Moves between points:
ε: q858->q464, q938->q98, q94->q858, q755->q404, q173->q656, q98->q534, q368->q985, q985->q237, q498->q739, q754->q959, q835->q312, q464->q94, q193->q74, q295->q79, q79->q718, q100->q667, q444->q868, q555->q189, q292->q769, q357->q555, q201->q414, q718->q295, q946->q572, q769->q485, q667->q421, q404->q585, q189->q357, q560->q265, q900->q835, q485->q292, q41->q193, q405->q754, q957->q498, q585->q755, q959->q405, q74->q41, q739->q957, q421->q100, q312->q900, q579->q201, q572->q450, q534->q938, q868->q268, q214->q369, q268->q444, q450->q946, q942->q560, q265->q942, q369->q818, q656->q748, q748->q173, q818->q214, q237->q368, q414->q579
β: q858->q579, q938->q405, q94->q414, q755->q718, q173->q585, q98->q754, q368->q193, q985->q74, q498->q835, q754->q189, q835->q868, q464->q201, q193->q421, q295->q748, q79->q173, q100->q985, q444->q957, q555->q938, q292->q858, q357->q534, q201->q769, q718->q656, q946->q560, q769->q464, q667->q237, q404->q295, q189->q98, q560->q214, q900->q444, q485->q94, q41->q667, q405->q555, q957->q900, q585->q79, q959->q357, q74->q100, q739->q312, q421->q368, q312->q268, q579->q292, q572->q265, q534->q959, q868->q498, q214->q946, q268->q739, q450->q942, q942->q818, q265->q369, q369->q572, q656->q755, q748->q404, q818->q450, q237->q41, q414->q485
κ: q858->q98, q938->q94, q94->q938, q755->q41, q173->q985, q98->q858, q368->q748, q985->q173, q498->q560, q754->q579, q835->q214, q464->q534, q193->q404, q295->q421, q79->q100, q100->q79, q444->q450, q555->q485, q292->q189, q357->q769, q201->q959, q718->q667, q946->q868, q769->q357, q667->q718, q404->q193, q189->q292, q560->q498, q900->q818, q485->q555, q41->q755, q405->q414, q957->q942, q585->q74, q959->q201, q74->q585, q739->q265, q421->q295, q312->q369, q579->q754, q572->q268, q534->q464, q868->q946, q214->q835, q268->q572, q450->q444, q942->q957, q265->q739, q369->q312, q656->q237, q748->q368, q818->q900, q237->q656, q414->q405
σ: q858->q312, q938->q214, q94->q835, q755->q534, q173->q189, q98->q369, q368->q485, q985->q292, q754->q572, q464->q900, q193->q94, q295->q405, q79->q754, q100->q579, q555->q560, q292->q739, q357->q942, q201->q444, q718->q959, q769->q957, q667->q201, q404->q938, q189->q265, q485->q498, q41->q464, q405->q946, q585->q98, q959->q450, q74->q858, q421->q414, q579->q268, q534->q818, q656->q357, q748->q555, q237->q769, q414->q868
φ: q858->q74, q938->q404, q94->q193, q98->q585, q498->q485, q754->q79, q835->q94, q464->q41, q444->q201, q555->q748, q292->q985, q357->q656, q201->q667, q946->q405, q769->q237, q189->q173, q560->q555, q900->q464, q485->q368, q405->q295, q957->q769, q959->q718, q739->q292, q312->q858, q579->q100, q572->q754, q534->q755, q868->q414, q214->q938, q268->q579, q450->q959, q942->q357, q265->q189, q369->q98, q818->q534, q414->q421

The rows follow the links: the fewer symbols apart two points are, the more alike their rows tend to be.

Each row is also shifted at random along 8 hidden directions that mean nothing.

Known rows, each with its point:
[ -9  -8   0  -7  -4   4  38  -7   7  12   4  -3  11  14 -13  -7  42  14 -10  -9  -1   0  -1   7 -13  12] | q100
[ 12  11 -10   8   8 -14  -5  -3   4  -5   4  -2  11 -10 -23 -33   1  33  25   7  12  17  26  -1   2  17] | q667
[ -3 -12  12  -3   3   1   9  13  -9   2 -32  -6  -9  15  13  -9 -16  36  -1   3 -19   3  -9   0  34   3] | q957
[-40  -1  -6   8   7   6  -7 -19   8  -8  21   1  11 -17 -17  17   3 -27   0   1  -7  -7 -15 -16 -20   3] | q173
[  6   1   1  -2  27  -2 -39 -25   6  -4  14  -1  -2   5  12 -10   2  15  10   3 -11 -30  10 -10  -7 -14] | q369
[-16   7  22  -2  -5   1  -7 -13 -12  18 -23   5   4  16   8   2  13 -16  -8   0   2 -19   9  23 -24 -11] | q754
[ 13   7   5   1  -9  -6   6  15  -2  -2 -12  -2  -2 -25  -3 -11 -18  -2  -5  12  10  26  11   1  -3  14] | q421
[-20   2  -7   1  -1 -14  12 -11   0  12   9 -13   4   9 -11 -10  16 -13 -12  -8  13  24  20  11  -2   8] | q368
[ 27  -2  -2  -7   8 -10 -35   5   4   2  21   3  -4  -8   5  15 -19 -11  -8   8  12 -25  14 -12 -19  -1] | q404
[-35  21  -5   2   1   3  -9 -24   3   4  27   2  10  10 -10  -2  17  -9   4 -21  -1  13  31   7   6  -8] | q555
[-12  10  -3   8  -8   9  12   4  -5  -7   0  21   8 -11 -10   8  -4   3  16  -4   3   1  -7   0   3  -2] | q959
[ -6  -6  -4  -4 -23  10  18  32  14 -21  -5 -17 -12   0   7  -9  -7   4   2  -3  -5  12   6   5  17  23] | q292
[  9 -18  -9  -7   2   2  -2  18   6   0   2  13   1  -5  -9  31 -12  -4   0   9  13 -21 -21 -10  -8   4] | q755
[-22  -6  13  -7   8  -6   0  -9 -12  24 -20  10  11   8  -9   4   5  15  -4  10   7 -19   7   2 -14   1] | q718
[-22  15  10  -1   8   1 -19 -22  10 -15  15   0  12 -24 -12 -16   1  10   4  -3  -4 -11  18  -2 -11   7] | q79
[ -1  -3  -5  -6  -5  -3   5  21   2   3  25 -15 -14  19   8 -16   3  19   5  -7   5   2  34  -3   6  14] | q485
[ -6   4 -17   6   6  -7 -10  12  17 -20  11  -6 -16 -22   4  -8   2 -17  18  10   4  -8 -12 -14 -16   2] | q858
[ 10   3 -24  -8  -5  11  -1  13   2 -14  18  10 -11  -2   2  23  -7 -13   7   9   8  -4  10 -10 -17  -9] | q938
[ 19   2  13  14   1  -4  -3 -11  -7  13   6 -13  -8   2  15   4   1 -34 -25 -17  -9  14 -11   3   9 -11] | q498
[-22 -11 -12  -2   1   0  -7   3  -1  -8   7   6  14   0 -19   2  -8  24  16  10   4  -2  15 -12   4  16] | q656

The symbols that take the first to the second take the third to the fourth, perhaps in another order. What is the fourth?
Answers are names.
[  1 -13  14  -8   5  -6   1  16  -5   8 -20  -5 -17   0  17  -2  -7  10  -9   5  -7 -12 -30  -7  18 -12]
: [  4   2  -4 -13  13   0 -18 -15 -12  13  -4   4  -3  20  13   2   5  19  -2  13   3  -6  21   1  -6 -22]
:: [ -9  -4   5   5  -4  -1 -22  16   4  -9  -8  -6 -27 -19  33  -9 -20  -9   0  12   4 -11 -17  -5  -9  -8]
: q818

[ 17   5 -15 -10 -20  24  29   9  14 -26  19  13  13 -15 -13   5  -4  21   4 -10   3  18  19   9  10  25]
: [  5  -5   7   2 -19   5  -2   1   3  -9   5  -2   5  17   3  18   5 -22  -5  -8  -3  -9   6  17  -2   7]
:: [ 10  -4 -27  -6  -7   6 -12  15   6 -27 -18   8   2   0   3   1 -10  14  22  31  -2  -7  13  -5  -8   2]
: q450

[ -2   4   3   7   5 -21 -14   6  -7   6  -9 -11  -3  10  -4 -23  -6  11   9  -2   1   4  16  -5  14  10]
: [ 15  15  -9  -5   7 -11  -9  -1  20 -17 -15  -6   3 -11  -6 -18   6   0   7   8 -14   5  -1  -4  11   2]
:: [-27   4   6   7 -12   0  26   6   7  13  30   0 -11   8 -11 -18  27  14   9 -33  15  -5   4  13   3   3]
: q292

[-13  29 -12   5  13 -14  -9 -18   9 -15 -17  -4   1 -27 -12 -14  11 -25  10  11 -12  18 -22  -5  -1 -13]
: [-13   0 -19 -11 -24   6  10  15  17  -7  18   8   0  -1   6  11  -2 -12  -3  -5  34  15  23  22 -15   5]
:: [ -7  -7  18  -6 -17   8  23  22 -10  10 -22  -6 -23  -2  33 -12 -10   8 -14  -5   5  19   2  17   8  -2]
: q959

[ -2 -13  -3   8 -11  -6  -2  21   7  -4   9 -17  -6  -9   2   2  -9 -21  -8   3   8   5  -4   5 -11  19]
: [ 23  -9  -7 -18   8  -3  21   4 -11  26   8 -17  -4  47   1  -9  29  24 -10   1 -10  -7  24 -13   3   9]
:: [-26 -16   4  -1  -4   0   6  13 -11  25   5   7  -1  34   3  20   6   0  -3 -11  14 -27   3   7  -4  -3]
: q265

[ 32 -17   3  19  -7  -1  -8  -7  -7   4   6   4   4  14   0  28  -8 -26   3  -8  -1  -1 -19   2   5  -8]
: [ 12  -5  -2  -5  -7   6  14  14  12 -11  11  -6  -5 -10  -3 -15   5  23   2  -2   2  -4   9   0  -3  23]
:: [-11 -22   0  -3  16  14  -4 -10 -11   2   3  -6   2  23  11  11   6  16  10  16 -23 -33  -2 -15 -15  -8]
: q421

[ -9   6  -7 -14  -3  11  22   2   3  -7 -19  -1  -8  -3  15  -9   6  10  -8  -6  -7  29  -4  10  29 -12]
: [-15   1   2   1 -33  11  11  20   3  -6   4   5  -5   7   8  -7   7  -7   6  -9  20  -9  26  38 -17   8]
:: [ -9   0 -11  17  -4 -14 -34  -3  -4   7   8   9  -6   3  17  -3  -9 -15  15  -5  35   1  11  20 -11 -23]
: q414

[ 11 -10  -2  15   3   0 -16  -6  -9  -4  11   3   7  13   0  12  -8   4  12  -8  -6  -2   1  -3  13  -4]
: [-24  -2   0 -13  -3  -7 -15  17  11  -3 -11  14   4  -5   3   0 -14  16  -1   3  19  -4  12  14   4   3]
:: [ 47 -10   9  14 -21  15   3  14  -4 -10   0   8   0  -1  12   9 -21   3  12 -18   8   3  -4  15  12  -2]
: q656

[  7  20   7  18  -2  -2   0   2   7  -9  21   4  -3 -20 -13 -23  -2   8  17 -17  -1  11   4  -2   8   7]
: [ 21   9   3   4   4  17   4  -8   3  -8  46  13   0 -21 -12  26  -1 -14   5 -12 -11 -19 -10 -30 -14   2]
:: [ 32 -21   1 -17 -10 -11  12  35   3  18 -15  -5  -5  22   7  -1   3  13 -18  -7  22 -11   2  17  16  19]
: q404

[ -1  -1  19 -12   9   7  12  -6  13  10  33 -10   3  -8 -13  18  12  -1 -32 -23 -19 -11 -24 -23  20  17]
: [ -8  -4   5   6 -16 -11   0   7   6  -8   0 -19   1  -7  -2 -12  -4 -21 -11  -4   7  11   2  17   5  17]
:: [ 18   6  25   2  -3  -4   4   6   6   1  -1  -9 -10  -7   8 -15   6   0  -6  -8 -10 -13  -4  -2   4  11]
: q201

[ 17  -4   6  21 -16   8  -6  16  -2  -3  40  14  -6  -9  -7  22 -12 -24  15 -14  21 -27 -10  -8 -22   0]
: [-30   7  13   6  -4  12  13  -3   7 -10  -3  -6 -12 -28  14 -12   3  -6  -1  -8 -17  11 -29   6   5  -4]
:: [  5  10 -29  11  -8   3  31   8  -7   4   8   1  -2   3 -12 -11  19  -6  14   3  12  27  19  -1 -20   1]
: q450

[-14   1 -13 -18  11  -9   4  12 -17  13 -29  -2 -18   9  11  -6  -2  13   0  35   2  -3   8 -21 -14  -9]
: [ 11   8  21   1  -5   5  14   8   8  -4  13  -9 -13  -5   5 -12  11   1  -3 -19  -9 -17  -9   2   2  12]
:: [ -2  -6 -22  15   8   2   6 -16  -4 -10   5 -17   2  11  -3 -10  19   3  17   8 -11   9  -6 -14  -9  -7]
: q900

[ 19  -5  -3  11   5  -8  -4   7  -1  -6   2 -22  -2   5  -3  -1   6 -18   8   4 -11  -9  -6 -12  -4  13]
: [-31  18  10   9  -1 -29 -25  -8  10   8   1  -1   2 -23  -2 -21  -1 -20 -14 -20  29  21   4  27  10  -4]
:: [ 26   3  18  12  15 -15 -21  -6 -13  25   6  -7  -7   4   8 -14   3   9   6  -3   3 -26  -4 -12  -7 -11]
: q485

